Here is a tiny trained network, its code and every weight. The questions are about switching its units off for an input and a target symbol, where a switched-off unit gives its printed mean instead of its output.

import numpy as np


def w(rows, s, z=0):
    codes = np.array(rows[::2]) - 128.0
    scale = np.full(codes.shape[1], s)
    scale[-1] = z or s
    return codes * scale


def softmax(a):
    e = np.exp(a - a.max(-1, keepdims=True))
    return e / e.sum(-1, keepdims=True)


def log_softmax(a):
    a = a - a.max(-1, keepdims=True)
    return a - np.log(np.exp(a).sum(-1, keepdims=True))


def net(x, mask):
    ids = ['ΓΘΞΦΨαβδζηλμπστω'.index(c) for c in x.split()]
    T = len(ids)
    res = E[ids] + P[:T]
    u = 0
    for l in range(2):
        r = res
        for j in range(3):
            rows = slice(3 * j, 3 * j + 3)
            q, k, v = (r @ M[l][rows].T for M in (Q, K, V))
            z = softmax(np.where(np.tri(T) > 0, q @ k.T / 3**0.5, -1e9)) @ v
            o = O[l][rows]
            res = res + np.where(mask[u + j], z, o[:, -1]) @ o[:, :-1]
        u += 3
    return log_softmax(res[-1] @ U[:, :-1].T + U[:, -1])


Q, K, V, O = {}, {}, {}, {}
E = w([
[9,47,87],'Γ',
[157,113,99],'Θ',
[124,249,158],'Ξ',
[147,148,42],'Φ',
[146,121,93],'Ψ',
[150,131,84],'α',
[178,174,240],'β',
[134,140,224],'δ',
[184,237,107],'ζ',
[224,51,172],'η',
[176,51,230],'λ',
[227,146,114],'μ',
[154,111,100],'π',
[8,158,60],'σ',
[144,114,108],'τ',
[150,115,108],'ω',
],0.02)
P = w([
[100,95,40],'0',
[137,109,83],'1',
[167,136,94],'2',
[180,134,120],'3',
[194,143,121],'4',
[203,153,134],'5',
[224,148,145],'6',
[220,156,158],'7',
[243,141,183],'8',
[254,162,191],'9',
],0.005)
Q[0] = w([
[119,135,2],'0.h0',
[173,140,193],'0.h0',
[143,154,186],'0.h0',
[141,154,132],'0.h1',
[111,85,100],'0.h1',
[170,136,161],'0.h1',
[30,98,113],'0.h2',
[195,101,102],'0.h2',
[128,129,103],'0.h2',
],0.015)
K[0] = w([
[69,117,116],'0.h0',
[196,107,209],'0.h0',
[245,181,158],'0.h0',
[167,153,168],'0.h1',
[119,124,87],'0.h1',
[147,164,195],'0.h1',
[29,54,47],'0.h2',
[178,119,150],'0.h2',
[112,127,113],'0.h2',
],0.011)
V[0] = w([
[174,127,158],'0.h0',
[148,134,131],'0.h0',
[100,110,113],'0.h0',
[124,129,95],'0.h1',
[138,190,206],'0.h1',
[105,116,81],'0.h1',
[151,200,155],'0.h2',
[66,88,77],'0.h2',
[8,105,71],'0.h2',
],0.012)
O[0] = w([
[62,89,53,150],'0.h0',
[111,105,130,137],'0.h0',
[152,162,183,117],'0.h0',
[184,136,132,122],'0.h1',
[70,86,61,152],'0.h1',
[216,176,161,107],'0.h1',
[54,105,82,174],'0.h2',
[253,241,138,50],'0.h2',
[221,190,237,8],'0.h2',
],0.0062,0.012)
Q[1] = w([
[163,146,64],'1.h0',
[57,110,51],'1.h0',
[60,187,209],'1.h0',
[230,123,188],'1.h1',
[92,243,189],'1.h1',
[93,164,183],'1.h1',
[108,72,149],'1.h2',
[81,190,113],'1.h2',
[2,185,208],'1.h2',
],0.014)
K[1] = w([
[107,114,54],'1.h0',
[43,107,105],'1.h0',
[174,178,168],'1.h0',
[220,150,182],'1.h1',
[163,168,131],'1.h1',
[137,149,147],'1.h1',
[149,128,135],'1.h2',
[156,95,110],'1.h2',
[188,128,8],'1.h2',
],0.017)
V[1] = w([
[38,132,247],'1.h0',
[172,94,96],'1.h0',
[55,219,111],'1.h0',
[179,95,28],'1.h1',
[120,50,205],'1.h1',
[174,42,179],'1.h1',
[178,130,45],'1.h2',
[95,177,123],'1.h2',
[192,126,127],'1.h2',
],0.012)
O[1] = w([
[66,253,64,162],'1.h0',
[112,68,171,139],'1.h0',
[182,177,82,170],'1.h0',
[124,36,146,255],'1.h1',
[115,166,155,196],'1.h1',
[87,145,237,100],'1.h1',
[160,129,124,184],'1.h2',
[150,171,90,110],'1.h2',
[156,164,160,194],'1.h2',
],0.014,0.0082)
U = w([
[91,136,137,225],'Γ',
[105,102,118,154],'Θ',
[109,129,45,79],'Ξ',
[141,100,108,118],'Φ',
[105,108,116,154],'Ψ',
[111,104,119,159],'α',
[89,107,102,74],'β',
[49,149,88,255],'δ',
[132,73,56,23],'ζ',
[50,71,136,30],'η',
[2,124,150,70],'λ',
[89,54,97,26],'μ',
[103,101,122,153],'π',
[122,134,95,236],'σ',
[104,106,116,147],'τ',
[98,103,115,150],'ω',
],0.0065,0.0092)

Each question gives the input, a string of symbols that net reads in full, and the target symbol t.
The units are the heads (3 rows each of Q, K, V and O). Each row of codes is followed by its name. A weight is (code - 128) times the scale printed after its matrix; where a second scale follows, it is the last column's (O and U).
mask holds one flag per head, layer by layer. A switched-off head (its flag False) gives its mean, the last column of its rows in O, instead of its output. The means were averaged over made-up inputs and are rounded, as every weight is.
A unit's drop is (log p(t) with every unit on - log p(t) with that unit switched off) / (log p(t) with every unit on - log p(t) with every unit switched off).
The circuit of an input: a set's keep is (log p(t) with only the set's units on - log p(t) with every unit switched off) / (log p(t) with every unit on - log p(t) with every unit switched off). Starting from all 6 units, units are removed one at a time, each time the one whose removal leaves the highest keep (on an exact tie, the one counted first), for as long as the keep stays at least 0.8.
circuit, biggest first: the units of the circuit, biggest drop first
unit that matters most: the unit with the biggest drop
which heads matter: for each layer, one digit per head in row order, 1 if its drop is at least 0.15 and else 0, layers parted by /
drop of u: that unit's drop, to one decimal
input η α Φ, target η: which heads matter	000 / 110
input Φ δ Ψ ζ Φ α π α π, target ζ: circuit, biggest first	[0.h2; 1.h1; 0.h1]
input Φ Φ α δ Φ Φ μ μ Ψ α, target μ: unit that matters most	0.h2
input Θ Φ μ Φ τ α τ, target μ: circuit, biggest first	[1.h0; 1.h1]
input δ β π, target δ: circuit, biggest first	[1.h0; 0.h1; 0.h2]
input π δ Φ π μ Ψ λ ζ τ, target ζ: circuit, biggest first	[0.h2; 0.h1; 1.h1]
input ζ δ Φ α Φ Φ Φ λ δ π, target δ: which heads matter	010 / 100
input λ η ζ α δ σ λ Ψ, target λ: circuit, biggest first	[1.h1; 1.h0; 0.h1; 0.h2]
input π λ δ Φ, target δ: circuit, biggest first	[0.h1; 1.h0; 1.h1]
input Φ δ Ψ Γ Φ Θ Γ Φ, target Γ: circuit, biggest first	[0.h0; 0.h2; 0.h1; 1.h1]
input μ δ τ Ξ μ σ α ζ Θ τ, target ζ: circuit, biggest first	[0.h2; 0.h1; 1.h1; 0.h0]
input Ξ Φ ω, target Ξ: circuit, biggest first	[1.h1; 1.h0; 0.h1]
input Φ λ δ λ, target λ: which heads matter	001 / 110
input Φ Φ Θ Φ τ β λ η, target δ: circuit, biggest first	[0.h1; 0.h2; 1.h0]
input π μ ζ ω Φ Φ ζ τ β λ, target δ: which heads matter	011 / 100
input ζ δ σ λ α ω, target λ: unit that matters most	0.h0
input δ Θ σ τ Φ η α Φ, target η: which heads matter	001 / 110
input π Φ Φ Ξ Φ, target Ξ: which heads matter	000 / 110
input δ μ Γ τ Φ ζ σ η λ Φ, target λ: which heads matter	101 / 110
input Φ ζ π Φ, target ζ: drop of 0.h2	0.2
